Below are the code and all the weights of a small trained network. Each question names an input and a class and asks about switching units off, where a switched-off unit gives its printed mean instead of its output.

import numpy as np


def w(rows, s, z=0):
    codes = np.array(rows[::2]) - 128.0
    scale = np.full(codes.shape[1], s)
    scale[-1] = z or s
    return codes * scale


def norm(h):
    return h / np.sqrt((h * h).mean(-1, keepdims=True) + 1e-5)


def f(y):
    return y / 2 * (1 + np.tanh(0.7978845608 * (y + 0.044715 * y**3)))


def log_softmax(a):
    a = a - a.max(-1, keepdims=True)
    return a - np.log(np.exp(a).sum(-1, keepdims=True))


def net(x, mask):
    res = np.array(x, float).reshape(1, 7) / 4 @ E
    u = 0
    for l in range(4):
        y = f(norm(res) @ A[l][:, :-1].T + A[l][:, -1])
        res = res + np.where(mask[u : u + 7], y, B[l][:, -1]) @ B[l][:, :-1]
        u += 7
    return log_softmax(norm(res)[-1] @ U[:, :-1].T + U[:, -1])


A, B = {}, {}
E = w([
[168,68,179,34,146,135,174,91,101],'x0',
[137,142,71,191,194,254,104,75,96],'x1',
[137,138,148,138,146,134,141,144,143],'x2',
[136,133,122,121,139,125,127,118,154],'x3',
[123,130,108,110,120,124,117,106,142],'x4',
[121,119,4,54,161,148,167,206,81],'x5',
[123,124,125,126,126,129,127,124,130],'x6',
],0.005)
A[0] = w([
[79,89,85,206,155,99,109,123,166,225],'0.n0',
[150,127,215,141,119,254,42,91,157,4],'0.n1',
[191,102,152,145,126,188,96,46,116,95],'0.n2',
[132,158,59,156,115,42,88,165,171,157],'0.n3',
[45,113,167,172,123,140,60,179,88,88],'0.n4',
[96,103,192,150,52,80,119,91,166,119],'0.n5',
[201,199,236,171,61,32,82,45,134,123],'0.n6',
],0.004,0.0021)
B[0] = w([
[141,161,132,178,105,171,105,167,113,178],'0.n0',
[74,116,127,145,156,71,133,109,95,169],'0.n1',
[60,97,187,184,211,37,135,59,116,168],'0.n2',
[93,184,165,131,107,94,141,130,159,182],'0.n3',
[120,164,141,119,119,100,108,100,150,132],'0.n4',
[153,142,115,154,59,254,244,130,126,191],'0.n5',
[196,78,73,130,136,193,102,150,157,253],'0.n6',
],0.006,0.0036)
A[1] = w([
[124,106,126,147,174,127,147,145,162,251],'1.n0',
[190,39,109,66,158,132,175,117,102,3],'1.n1',
[172,45,165,90,110,128,154,137,151,240],'1.n2',
[89,190,197,153,164,112,123,61,156,109],'1.n3',
[114,98,167,134,124,179,139,126,96,230],'1.n4',
[161,118,137,131,64,153,97,173,175,29],'1.n5',
[73,119,119,66,143,1,134,218,154,57],'1.n6',
],0.0063,0.00054)
B[1] = w([
[88,167,103,66,115,165,72,196,127,151],'1.n0',
[151,219,199,94,149,216,129,78,142,254],'1.n1',
[160,16,84,18,92,143,98,76,146,229],'1.n2',
[145,44,162,144,89,106,71,116,45,176],'1.n3',
[159,79,85,41,169,106,108,139,246,167],'1.n4',
[213,103,120,193,78,128,223,197,162,189],'1.n5',
[1,192,208,77,124,93,71,153,59,231],'1.n6',
],0.0055,0.004)
A[2] = w([
[87,149,86,142,173,72,24,118,26,36],'2.n0',
[180,81,99,87,237,168,150,19,86,47],'2.n1',
[23,237,138,145,117,104,158,169,154,129],'2.n2',
[147,189,21,173,162,113,161,198,98,1],'2.n3',
[61,180,105,253,166,184,133,133,119,60],'2.n4',
[99,157,41,219,145,144,100,126,114,79],'2.n5',
[157,127,153,248,54,97,89,119,179,115],'2.n6',
],0.0054,0.00087)
B[2] = w([
[131,141,126,133,107,167,139,161,194,186],'2.n0',
[92,148,147,174,126,51,161,117,130,254],'2.n1',
[100,13,126,148,184,39,91,192,79,199],'2.n2',
[151,93,88,51,101,102,153,127,195,169],'2.n3',
[166,108,141,35,138,121,77,82,123,207],'2.n4',
[254,129,132,88,161,157,90,149,96,185],'2.n5',
[56,220,125,124,132,188,157,132,83,207],'2.n6',
],0.0063,0.0046)
A[3] = w([
[147,165,161,106,174,176,146,63,68,108],'3.n0',
[96,166,176,101,154,153,83,216,78,227],'3.n1',
[72,190,87,204,35,141,190,253,151,92],'3.n2',
[145,93,21,149,133,78,114,185,78,250],'3.n3',
[136,164,113,103,215,124,211,65,129,45],'3.n4',
[147,148,126,202,116,196,31,151,123,114],'3.n5',
[156,43,201,141,93,60,129,70,143,107],'3.n6',
],0.0058,0.0019)
B[3] = w([
[108,174,121,185,134,111,151,167,93,236],'3.n0',
[108,136,153,137,92,123,140,48,110,254],'3.n1',
[113,142,48,254,76,123,171,214,225,221],'3.n2',
[124,95,143,168,187,107,88,154,214,189],'3.n3',
[109,82,59,171,115,139,194,213,114,187],'3.n4',
[115,165,94,85,59,149,139,126,109,196],'3.n5',
[166,108,130,168,145,116,92,124,168,204],'3.n6',
],0.0085,0.0035)
U = w([
[140,172,61,208,43,157,192,192,210,90],'0',
[227,62,167,78,88,154,178,79,207,123],'1',
[34,124,138,155,135,22,92,207,163,117],'2',
[74,168,193,4,123,105,169,102,62,128],'3',
[135,238,120,149,95,194,71,66,51,149],'4',
[135,77,185,217,210,76,131,51,106,233],'5',
[205,134,49,47,203,142,64,166,182,132],'6',
[97,169,45,152,215,148,248,177,76,9],'7',
],0.014,0.0011)

Each question gives the input, the list of numbers given to net, and the class t.
The units are the neurons (one row each of A and B). Each row of codes is followed by its name. A weight is (code - 128) times the scale printed after its matrix; where a second scale follows, it is the last column's (A, B and U).
mask holds one flag per neuron, layer by layer. A switched-off neuron (its flag False) gives its mean, the last column of its row in B, instead of its output. The means were averaged over made-up inputs and are rounded, as every weight is.
A unit's drop is (log p(t) with every unit on - log p(t) with that unit switched off) / (log p(t) with every unit on - log p(t) with every unit switched off).
The circuit of an input: a set's keep is (log p(t) with only the set's units on - log p(t) with every unit switched off) / (log p(t) with every unit on - log p(t) with every unit switched off). Starting from the 12 units with the biggest drops (on a tie, the unit counted first), units are removed one at a time, each time the one whose removal leaves the highest keep (on an exact tie, the one counted first), for as long as the keep stays at least 0.8.
units of the circuit, in order: the units of the circuit, biggest drop first
unit that matters most: the unit with the biggest drop
top k neurons: the k neurons with the biggest drops, biggest first
top k neurons in layer l: the k neurons of layer l with the biggest drops, biggest first
drop of u: that unit's drop, to one decimal
input [3,-1,5,-3,4,2,-3], class 3: unit that matters most	0.n5
input [-1,4,-1,8,-1,1,5], class 6: top 2 neurons	(1.n1; 1.n6)
input [-2,0,-7,-3,-3,8,-2], class 2: top 3 neurons	(0.n6; 0.n5; 1.n6)
input [-6,-7,-4,-1,-3,-1,6], class 0: top 2 neurons	(0.n5; 3.n2)
input [7,0,6,6,-8,8,1], class 3: top 4 neurons	(3.n2; 0.n5; 0.n6; 1.n6)
input [3,0,1,6,-1,6,-4], class 3: top 2 neurons	(0.n5; 0.n6)
input [1,8,7,2,8,-3,2], class 5: top 2 neurons	(0.n2; 2.n1)
input [1,0,-2,7,-6,-8,5], class 1: top 4 neurons	(0.n6; 0.n5; 3.n2; 1.n4)
input [-4,-1,3,8,6,1,6], class 2: top 3 neurons	(2.n2; 0.n6; 0.n5)
input [1,-8,-1,6,-1,-7,2], class 1: top 2 neurons in layer 3	(3.n0; 3.n4)
input [0,8,-4,6,6,4,-8], class 6: top 4 neurons	(2.n5; 2.n6; 1.n1; 2.n3)
input [7,1,0,6,-8,1,5], class 7: top 3 neurons	(3.n4; 1.n1; 3.n0)
input [7,1,1,0,2,-5,-2], class 5: top 3 neurons	(0.n2; 2.n1; 0.n1)
input [-2,-7,-4,0,4,-1,-1], class 0: units of the circuit, in order	(0.n5)
input [0,1,5,-6,-7,3,-6], class 6: top 2 neurons in layer 1	(1.n2; 1.n6)
input [-3,1,0,-5,5,-5,2], class 4: top 2 neurons	(2.n4; 0.n1)
input [7,1,8,7,8,-3,2], class 5: top 2 neurons	(0.n2; 2.n1)
input [0,2,0,2,-3,0,1], class 4: top 2 neurons in layer 1	(1.n2; 1.n3)
input [0,-1,-5,-8,7,7,-2], class 2: top 2 neurons	(2.n4; 3.n3)
input [-7,2,-6,4,-4,-4,1], class 4: unit that matters most	2.n4
input [7,2,8,4,7,-8,-7], class 5: top 3 neurons	(0.n2; 0.n1; 2.n1)
input [-1,4,-3,-5,2,1,-3], class 6: drop of 1.n1	0.3
input [-5,-3,-1,-5,-5,6,4], class 2: drop of 2.n2	0.2
